Below are the code and all the weights of a small trained network. Each question names an input and a class and asks about switching units off, where a switched-off unit gives its printed mean instead of its output.

import numpy as np


def w(rows, s, z=0):
    codes = np.array(rows[::2]) - 128.0
    scale = np.full(codes.shape[1], s)
    scale[-1] = z or s
    return codes * scale


def f(y):
    return np.maximum(y, 0)


def log_softmax(a):
    a = a - a.max(-1, keepdims=True)
    return a - np.log(np.exp(a).sum(-1, keepdims=True))


def net(x, mask):
    res = np.array(x, float).reshape(1, 3) / 4 @ E
    y = f(res @ A[0][:, :-1].T + A[0][:, -1])
    res = res + np.where(mask, y, B[0][:, -1]) @ B[0][:, :-1]
    return log_softmax(res[-1] @ U[:, :-1].T + U[:, -1])


A, B = {}, {}
E = w([
[122,137,250,159,142,174,75,146],'x0',
[84,156,120,75,123,116,114,40],'x1',
[89,154,111,103,218,171,180,214],'x2',
],0.015)
A[0] = w([
[112,117,137,168,77,102,109,109,1],'n1',
[100,180,180,163,113,153,97,141,90],'n2',
[45,167,182,85,154,124,72,91,198],'n3',
[172,60,142,203,111,194,112,196,182],'n4',
[216,116,89,75,108,86,183,146,226],'n5',
[104,139,201,173,37,91,92,84,206],'n6',
[72,168,119,97,145,167,110,71,134],'n7',
[172,103,124,89,76,59,122,135,43],'n8',
[180,117,132,184,68,57,91,86,64],'n9',
[85,115,227,115,138,168,55,142,42],'n10',
[167,90,155,175,116,147,154,172,96],'n11',
[111,85,43,159,110,94,183,111,228],'n12',
[107,87,206,219,153,160,88,109,186],'n13',
[144,115,203,154,158,165,98,139,217],'n14',
[72,184,120,131,104,186,136,66,7],'n15',
[168,115,94,205,151,66,157,163,55],'n16',
[148,99,49,44,97,107,170,108,238],'n17',
[2,182,101,102,122,132,119,64,80],'n18',
[204,107,118,122,101,151,65,109,20],'n19',
[61,234,104,128,162,176,173,148,238],'n20',
[126,154,125,57,174,180,155,192,225],'n21',
[143,180,76,94,144,159,196,168,89],'n22',
[174,47,135,170,111,89,95,123,127],'n23',
[86,158,167,57,138,82,171,87,110],'n24',
[68,145,123,55,167,136,70,68,82],'n25',
[93,158,177,137,90,168,120,154,30],'n26',
[95,193,131,99,179,169,177,153,10],'n27',
[97,184,115,170,199,173,104,201,255],'n28',
[193,98,107,164,99,174,103,202,86],'n29',
[172,116,126,128,122,134,125,181,193],'n30',
[225,101,101,105,120,82,152,195,106],'n31',
[144,156,112,203,190,131,191,195,34],'n32',
[34,157,125,106,174,145,151,189,96],'n33',
[115,179,138,62,160,144,112,92,121],'n34',
],0.0096,0.004)
B[0] = w([
[148,132,163,115,45,196,135,147,162],'n1',
[59,212,22,145,142,202,99,69,187],'n2',
[55,96,68,214,139,54,74,117,206],'n3',
[46,78,111,180,84,28,100,191,235],'n4',
[44,182,81,191,211,190,70,90,228],'n5',
[113,12,158,140,160,205,26,111,244],'n6',
[54,49,141,178,80,85,112,176,178],'n7',
[132,62,105,74,101,195,53,119,170],'n8',
[171,56,227,79,113,225,76,134,218],'n9',
[62,233,42,82,117,240,84,74,222],'n10',
[75,85,154,199,33,53,155,173,189],'n11',
[98,186,43,161,180,214,54,49,241],'n12',
[64,182,33,122,156,149,62,38,235],'n13',
[28,168,46,114,189,125,73,74,226],'n14',
[93,94,127,226,34,127,169,227,155],'n15',
[21,131,124,131,77,78,133,209,188],'n16',
[64,185,100,158,164,191,34,67,248],'n17',
[38,97,168,222,32,93,115,194,191],'n18',
[163,81,216,3,88,159,92,172,169],'n19',
[136,75,174,113,164,174,36,90,234],'n20',
[122,52,164,129,141,177,41,118,242],'n21',
[125,119,95,158,47,181,49,54,218],'n22',
[168,89,194,119,131,143,44,167,196],'n23',
[84,74,106,221,65,78,172,205,172],'n24',
[91,73,164,169,25,40,134,181,183],'n25',
[72,236,80,85,106,201,173,86,168],'n26',
[201,77,202,69,78,226,107,170,197],'n27',
[152,68,172,158,125,144,15,71,250],'n28',
[97,90,104,193,22,40,141,159,199],'n29',
[106,100,191,160,126,67,96,179,187],'n30',
[48,158,90,165,64,60,132,94,205],'n31',
[119,106,183,175,56,170,79,152,220],'n32',
[165,91,171,126,102,221,52,117,220],'n33',
[103,41,179,178,71,123,92,168,171],'n34',
],0.006,0.013)
U = w([
[69,173,60,111,112,184,93,102,104],'0',
[74,78,152,164,35,69,118,189,102],'1',
[199,42,208,60,91,218,77,132,59],'2',
[117,75,125,152,177,93,64,91,254],'3',
[208,167,203,64,158,80,200,156,1],'4',
[173,144,158,49,216,48,207,96,1],'5',
[174,166,152,2,166,85,193,180,1],'6',
[213,198,181,83,144,56,214,63,1],'7',
],0.009,0.004)

Each question gives the input, the list of numbers given to net, and the class t.
The units are the neurons (one row each of A and B). Each row of codes is followed by its name. A weight is (code - 128) times the scale printed after its matrix; where a second scale follows, it is the last column's (A, B and U).
mask holds one flag per neuron, in row order. A switched-off neuron (its flag False) gives its mean, the last column of its row in B, instead of its output. The means were averaged over made-up inputs and are rounded, as every weight is.
A unit's drop is (log p(t) with every unit on - log p(t) with that unit switched off) / (log p(t) with every unit on - log p(t) with every unit switched off).
unit that matters most: the unit with the biggest drop
top k neurons: the k neurons with the biggest drops, biggest first
drop of u: that unit's drop, to one decimal
input [4,-6,-4], class 1: unit that matters most => n4
input [8,-8,-2], class 0: top 3 neurons => n13; n10; n14
input [7,-8,3], class 1: top 2 neurons => n4; n11
input [5,-5,2], class 0: top 2 neurons => n10; n13
input [-1,6,-7], class 2: top 2 neurons => n9; n6
input [-7,-4,-8], class 2: top 3 neurons => n9; n23; n19
input [1,7,8], class 2: top 3 neurons => n27; n20; n33
input [-7,8,1], class 1: top 3 neurons => n18; n25; n24
input [4,2,-5], class 2: top 2 neurons => n6; n9
input [7,-8,-5], class 1: top 4 neurons => n4; n11; n29; n12
input [6,4,8], class 2: top 2 neurons => n27; n33
input [7,-7,3], class 0: top 4 neurons => n10; n13; n14; n2
input [2,-6,-8], class 2: top 4 neurons => n9; n6; n19; n23
input [8,2,-8], class 0: unit that matters most => n13
input [-4,-5,-6], class 2: drop of n18 => 0.1
input [8,-6,2], class 0: drop of n10 => 0.2
input [3,-8,5], class 1: drop of n23 => 0.0
